Below is a small trained network, with its code and all its weights. Each question gives an input and a class and asks what happens when units are switched off, that is, made to give their printed mean instead of their output.

import numpy as np


def w(rows, s, z=0):
    codes = np.array(rows[::2]) - 128.0
    scale = np.full(codes.shape[1], s)
    scale[-1] = z or s
    return codes * scale


def norm(h):
    return h / np.sqrt((h * h).mean(-1, keepdims=True) + 1e-5)


def f(y):
    return y / 2 * (1 + np.tanh(0.7978845608 * (y + 0.044715 * y**3)))


def log_softmax(a):
    a = a - a.max(-1, keepdims=True)
    return a - np.log(np.exp(a).sum(-1, keepdims=True))


def net(x, mask):
    res = np.array(x, float).reshape(1, 8) / 4 @ E
    u = 0
    for l in range(3):
        y = f(norm(res) @ A[l][:, :-1].T + A[l][:, -1])
        res = res + np.where(mask[u : u + 11], y, B[l][:, -1]) @ B[l][:, :-1]
        u += 11
    return log_softmax(norm(res)[-1] @ U[:, :-1].T + U[:, -1])


A, B = {}, {}
E = w([
[128,128,126,129],'x0',
[128,128,127,129],'x1',
[248,123,99,70],'x2',
[127,128,127,128],'x3',
[129,129,128,129],'x4',
[118,237,123,71],'x5',
[101,111,31,97],'x6',
[128,129,126,129],'x7',
],0.011)
A[0] = w([
[67,111,130,98,125],'L0N0',
[85,62,143,164,30],'L0N1',
[126,122,75,82,133],'L0N2',
[170,97,4,114,51],'L0N3',
[149,123,143,134,97],'L0N4',
[229,131,111,121,182],'L0N5',
[131,189,114,57,173],'L0N6',
[39,113,69,125,41],'L0N7',
[135,53,114,196,254],'L0N8',
[93,90,60,89,156],'L0N9',
[146,88,84,115,59],'L0N10',
],0.014,0.005)
B[0] = w([
[157,218,50,235,156],'L0N0',
[200,189,103,174,170],'L0N1',
[52,175,129,130,173],'L0N2',
[35,79,155,135,215],'L0N3',
[150,66,107,108,126],'L0N4',
[196,51,207,68,220],'L0N5',
[143,205,106,179,206],'L0N6',
[253,169,34,159,180],'L0N7',
[190,76,181,204,254],'L0N8',
[95,88,69,180,201],'L0N9',
[48,124,127,102,152],'L0N10',
],0.0078,0.0082)
A[1] = w([
[68,178,104,4,70],'L1N0',
[41,131,72,165,61],'L1N1',
[137,119,100,134,8],'L1N2',
[82,91,137,164,71],'L1N3',
[156,198,114,161,115],'L1N4',
[142,155,117,38,29],'L1N5',
[192,168,112,129,56],'L1N6',
[83,152,126,98,69],'L1N7',
[61,204,175,125,29],'L1N8',
[184,62,69,153,232],'L1N9',
[71,24,67,88,3],'L1N10',
],0.012,0.0032)
B[1] = w([
[189,2,84,254,167],'L1N0',
[158,164,133,90,189],'L1N1',
[131,144,131,96,112],'L1N2',
[171,104,84,131,153],'L1N3',
[105,94,193,97,195],'L1N4',
[209,145,104,235,136],'L1N5',
[107,124,153,176,143],'L1N6',
[130,115,142,137,129],'L1N7',
[81,47,111,112,179],'L1N8',
[79,112,151,23,254],'L1N9',
[56,108,137,191,173],'L1N10',
],0.0099,0.006)
A[2] = w([
[65,104,6,221,121],'L2N0',
[24,230,176,117,161],'L2N1',
[162,225,108,74,206],'L2N2',
[126,13,134,214,2],'L2N3',
[177,238,85,17,195],'L2N4',
[206,88,4,173,31],'L2N5',
[174,46,166,113,181],'L2N6',
[122,192,230,149,41],'L2N7',
[147,78,182,175,40],'L2N8',
[181,157,217,133,146],'L2N9',
[172,161,215,165,76],'L2N10',
],0.012,0.0038)
B[2] = w([
[199,161,186,75,255],'L2N0',
[82,47,59,65,198],'L2N1',
[36,145,103,190,156],'L2N2',
[138,202,92,128,235],'L2N3',
[63,200,128,227,160],'L2N4',
[184,137,118,12,189],'L2N5',
[68,155,99,115,229],'L2N6',
[151,103,94,150,169],'L2N7',
[145,188,136,95,182],'L2N8',
[135,114,134,172,192],'L2N9',
[102,113,140,153,180],'L2N10',
],0.011,0.0084)
U = w([
[120,173,185,253,175],'0',
[42,23,97,110,252],'1',
[222,158,87,65,153],'2',
[52,233,59,145,6],'3',
[175,43,239,110,36],'4',
],0.023,0.0045)

Each question gives the input, the list of numbers given to net, and the class t.
The units are the neurons (one row each of A and B). Each row of codes is followed by its name. A weight is (code - 128) times the scale printed after its matrix; where a second scale follows, it is the last column's (A, B and U).
mask holds one flag per neuron, layer by layer. A switched-off neuron (its flag False) gives its mean, the last column of its row in B, instead of its output. The means were averaged over made-up inputs and are rounded, as every weight is.
A unit's drop is (log p(t) with every unit on - log p(t) with that unit switched off) / (log p(t) with every unit on - log p(t) with every unit switched off).
The circuit of an input: a set's keep is (log p(t) with only the set's units on - log p(t) with every unit switched off) / (log p(t) with every unit on - log p(t) with every unit switched off). Starting from the 12 units with the biggest drops (on a tie, the unit counted first), units are removed one at a time, each time the one whose removal leaves the highest keep (on an exact tie, the one counted first), for as long as the keep stays at least 0.8.
units of the circuit, in order: the units of the circuit, biggest drop first
top k neurons: the k neurons with the biggest drops, biggest first
k most important neurons of layer l: the k neurons of layer l with the biggest drops, biggest first
drop of u: that unit's drop, to one decimal
input [-2,-4,-3,2,3,-4,0,7], class 0: 2 most important neurons of layer 0 => (L0N8; L0N1)
input [-8,5,-2,1,-1,1,0,-8], class 1: top 2 neurons => (L2N1; L1N4)
input [4,-2,0,-5,-7,-1,6,0], class 2: units of the circuit, in order => (L2N0)
input [1,0,0,-3,1,-7,-2,4], class 0: top 3 neurons => (L0N8; L2N3; L2N0)
input [-7,1,-3,2,-6,6,0,2], class 1: top 2 neurons => (L2N1; L0N6)
input [0,8,7,-3,2,-5,-1,5], class 4: top 2 neurons => (L0N5; L2N1)
input [-3,2,8,8,3,-8,2,-8], class 1: 2 most important neurons of layer 2 => (L2N0; L2N6)
input [-1,0,0,-2,5,-7,7,1], class 2: 2 most important neurons of layer 2 => (L2N0; L2N3)
input [-3,-7,4,3,2,0,2,7], class 1: top 2 neurons => (L0N5; L0N3)
input [-8,-5,1,7,7,0,-2,4], class 4: top 3 neurons => (L0N5; L2N3; L0N6)
input [-8,-1,0,-8,2,4,-4,-5], class 1: top 2 neurons => (L0N6; L2N1)
input [4,7,0,-3,-5,-6,5,0], class 2: drop of L2N3 => 0.2
input [-8,-5,-1,7,-3,-8,-4,-4], class 0: drop of L2N3 => 0.1
input [7,-5,6,-2,7,0,-1,0], class 4: units of the circuit, in order => (L0N5)
